Below are the code and all the weights of a small trained network. Each question names an input and a class and asks about switching units off, where a switched-off unit gives its printed mean instead of its output.

import numpy as np


def w(rows, s, z=0):
    codes = np.array(rows[::2]) - 128.0
    scale = np.full(codes.shape[1], s)
    scale[-1] = z or s
    return codes * scale


def f(y):
    return np.maximum(y, 0)


def log_softmax(a):
    a = a - a.max(-1, keepdims=True)
    return a - np.log(np.exp(a).sum(-1, keepdims=True))


def net(x, mask):
    res = np.array(x, float).reshape(1, 6) / 4 @ E
    y = f(res @ A[0][:, :-1].T + A[0][:, -1])
    res = res + np.where(mask, y, B[0][:, -1]) @ B[0][:, :-1]
    return log_softmax(res[-1] @ U[:, :-1].T + U[:, -1])


A, B = {}, {}
E = w([
[203,136,80,169,222,215,74,135,89,128],'x0',
[133,140,78,124,110,118,162,127,104,93],'x1',
[68,81,118,197,100,161,151,78,81,54],'x2',
[115,68,130,117,82,68,63,119,100,233],'x3',
[124,168,195,129,48,206,108,50,104,188],'x4',
[132,1,79,162,112,165,107,120,218,36],'x5',
],0.01)
A[0] = w([
[1,116,157,68,78,80,147,133,103,173,172],'N1',
[158,187,139,51,153,119,97,149,76,182,173],'N2',
[202,158,77,163,189,87,165,180,96,133,189],'N3',
[111,119,104,84,161,122,153,179,175,84,121],'N4',
[64,162,177,135,56,102,161,77,114,155,103],'N5',
[37,172,108,131,65,113,127,75,169,18,154],'N6',
[100,191,146,91,130,77,194,175,116,99,190],'N7',
[185,132,139,80,135,129,108,140,95,194,135],'N8',
[133,20,124,174,80,92,17,118,172,167,253],'N9',
],0.0075,0.0052)
B[0] = w([
[55,149,193,77,169,83,222,31,86,233,245],'N1',
[119,223,157,211,49,141,142,74,166,130,229],'N2',
[81,118,135,68,88,199,165,75,150,118,219],'N3',
[254,84,86,58,163,80,157,153,158,108,197],'N4',
[34,84,90,16,165,149,184,104,53,146,212],'N5',
[182,152,174,138,103,137,127,124,88,129,228],'N6',
[164,168,140,126,64,52,178,108,125,207,227],'N7',
[127,146,194,200,72,168,80,95,177,83,192],'N8',
[160,128,97,107,86,158,183,35,252,155,240],'N9',
],0.0079,0.011)
U = w([
[21,84,103,130,116,49,96,200,65,191,100],'0',
[215,5,59,125,230,140,91,179,236,52,154],'1',
[15,86,197,136,253,58,19,213,138,170,4],'2',
[130,162,218,197,11,109,120,52,202,169,168],'3',
[27,120,140,13,175,86,224,85,116,199,141],'4',
[89,183,196,203,209,249,95,132,46,73,208],'5',
[209,136,144,80,115,25,165,231,94,117,60],'6',
],0.0057,0.0039)

Each question gives the input, the list of numbers given to net, and the class t.
The units are the neurons (one row each of A and B). Each row of codes is followed by its name. A weight is (code - 128) times the scale printed after its matrix; where a second scale follows, it is the last column's (A, B and U).
mask holds one flag per neuron, in row order. A switched-off neuron (its flag False) gives its mean, the last column of its row in B, instead of its output. The means were averaged over made-up inputs and are rounded, as every weight is.
A unit's drop is (log p(t) with every unit on - log p(t) with that unit switched off) / (log p(t) with every unit on - log p(t) with every unit switched off).
The circuit of an input: a set's keep is (log p(t) with only the set's units on - log p(t) with every unit switched off) / (log p(t) with every unit on - log p(t) with every unit switched off). Starting from all 9 units, units are removed one at a time, each time the one whose removal leaves the highest keep (on an exact tie, the one counted first), for as long as the keep stays at least 0.8.
units of the circuit, in order: the units of the circuit, biggest drop first
most important unit: the unit with the biggest drop
k most important neurons: the k neurons with the biggest drops, biggest first
drop when u is switched off: that unit's drop, to one decimal
input [2,-7,5,-1,3,8], class 1: units of the circuit, in order : (N2 N1)
input [8,-6,0,-3,7,0], class 5: units of the circuit, in order : (N9 N7)
input [-4,-7,5,2,4,5], class 4: units of the circuit, in order : (N5 N2)
input [-1,4,-1,5,8,-2], class 4: 2 most important neurons : (N5 N1)
input [-7,-3,3,3,8,4], class 4: units of the circuit, in order : (N5)
input [6,7,5,-1,0,2], class 5: 2 most important neurons : (N4 N9)
input [6,4,6,1,6,-6], class 5: units of the circuit, in order : (N9 N7)
input [1,8,1,3,-7,-7], class 3: units of the circuit, in order : (N5 N2)
input [-4,-5,-2,-6,3,0], class 4: 2 most important neurons : (N2 N8)
input [-2,-4,-2,-6,-1,-4], class 3: 2 most important neurons : (N5 N1)
input [1,0,6,-2,-8,-2], class 6: 3 most important neurons : (N1 N9 N5)
input [6,-5,4,-3,-5,-1], class 1: units of the circuit, in order : (N1 N2)
input [2,-8,3,4,-5,-7], class 3: 3 most important neurons : (N2 N5 N8)
input [-8,-7,1,-3,0,5], class 4: 3 most important neurons : (N2 N8 N1)
input [-2,-7,4,-2,6,1], class 4: most important unit : N5
input [-8,3,1,1,4,7], class 4: 3 most important neurons : (N5 N1 N2)
input [-2,8,-6,8,-5,-2], class 3: 3 most important neurons : (N2 N8 N5)
input [1,0,7,8,2,-2], class 4: drop when N5 is switched off : 0.1
input [-2,6,3,-7,-1,4], class 1: drop when N1 is switched off : 0.3
input [3,-7,-3,3,-2,4], class 1: drop when N1 is switched off : 0.3
